Here is a tiny trained network, its code and every weight. The questions are about switching its units off for an input and a class, where a switched-off unit gives its printed mean instead of its output.

import numpy as np


def w(rows, s, z=0):
    codes = np.array(rows[::2]) - 128.0
    scale = np.full(codes.shape[1], s)
    scale[-1] = z or s
    return codes * scale


def f(y):
    return np.maximum(y, 0)


def log_softmax(a):
    a = a - a.max(-1, keepdims=True)
    return a - np.log(np.exp(a).sum(-1, keepdims=True))


def net(x, mask):
    res = np.array(x, float).reshape(1, 2) / 4 @ E
    y = f(res @ A[0][:, :-1].T + A[0][:, -1])
    res = res + np.where(mask, y, B[0][:, -1]) @ B[0][:, :-1]
    return log_softmax(res[-1] @ U[:, :-1].T + U[:, -1])


A, B = {}, {}
E = w([
[72,179,150,74,152,111,172,91,207,125,168,115],'x0',
[128,168,97,91,251,69,139,192,74,128,72,165],'x1',
],0.019)
A[0] = w([
[41,205,155,113,168,118,218,129,135,87,108,153,90],'N0',
[117,146,101,123,138,71,138,145,113,111,125,105,251],'N1',
[87,156,99,153,143,47,200,144,233,106,148,160,132],'N2',
[166,144,173,63,169,77,189,152,137,156,190,60,127],'N3',
[218,108,37,192,171,178,46,154,33,131,54,146,92],'N4',
[95,206,93,173,141,161,166,114,192,129,196,97,72],'N5',
[95,136,136,75,124,32,208,115,166,127,136,115,60],'N6',
[153,182,55,39,184,2,134,245,117,134,72,178,93],'N7',
],0.0089,0.014)
B[0] = w([
[62,145,154,162,150,65,112,165,112,113,164,102,186],'N0',
[98,26,211,76,92,145,164,49,70,252,23,246,207],'N1',
[129,76,156,113,165,112,103,191,111,165,119,128,193],'N2',
[48,126,125,133,131,122,145,149,156,110,123,141,176],'N3',
[103,128,182,173,201,88,181,159,155,158,129,83,227],'N4',
[137,127,168,175,125,130,101,163,129,124,133,106,175],'N5',
[149,161,59,204,148,108,159,156,96,83,140,86,169],'N6',
[176,120,143,103,39,182,81,166,212,118,158,47,254],'N7',
],0.014,0.022)
U = w([
[142,112,129,130,11,221,95,162,180,129,169,66,114],'0',
[91,117,134,198,237,10,144,192,112,141,119,125,98],'1',
[98,86,149,59,117,142,146,86,88,180,42,251,254],'2',
[98,155,53,73,129,66,159,83,92,79,137,174,92],'3',
[143,221,94,117,148,77,148,96,121,105,139,161,93],'4',
[96,165,75,147,161,111,101,93,127,89,79,191,94],'5',
[134,161,70,96,150,98,181,85,117,87,150,124,94],'6',
[125,159,70,99,141,125,148,105,92,107,178,170,92],'7',
],0.012,0.0094)

Each question gives the input, the list of numbers given to net, and the class t.
The units are the neurons (one row each of A and B). Each row of codes is followed by its name. A weight is (code - 128) times the scale printed after its matrix; where a second scale follows, it is the last column's (A, B and U).
mask holds one flag per neuron, in row order. A switched-off neuron (its flag False) gives its mean, the last column of its row in B, instead of its output. The means were averaged over made-up inputs and are rounded, as every weight is.
A unit's drop is (log p(t) with every unit on - log p(t) with that unit switched off) / (log p(t) with every unit on - log p(t) with every unit switched off).
The circuit of an input: a set's keep is (log p(t) with only the set's units on - log p(t) with every unit switched off) / (log p(t) with every unit on - log p(t) with every unit switched off). Starting from all 8 units, units are removed one at a time, each time the one whose removal leaves the highest keep (on an exact tie, the one counted first), for as long as the keep stays at least 0.8.
circuit, biggest first: the units of the circuit, biggest drop first
unit that matters most: the unit with the biggest drop
k most important neurons: the k neurons with the biggest drops, biggest first
drop when u is switched off: that unit's drop, to one decimal
input [-7,-5], class 1: 3 most important neurons : (N7; N4; N1)
input [-4,8], class 0: unit that matters most : N7
input [4,-3], class 1: 3 most important neurons : (N7; N1; N5)
input [-2,-3], class 2: circuit, biggest first : (N7; N4)
input [-3,-1], class 2: circuit, biggest first : (N7; N0)
input [-8,-5], class 1: 2 most important neurons : (N7; N4)
input [3,3], class 2: 2 most important neurons : (N1; N4)
input [3,1], class 2: 2 most important neurons : (N4; N1)
input [-5,6], class 0: drop when N7 is switched off : 2.2
input [-1,6], class 0: drop when N7 is switched off : 1.7
input [-8,-1], class 1: drop when N4 is switched off : 0.6
input [-7,7], class 0: drop when N0 is switched off : 0.0
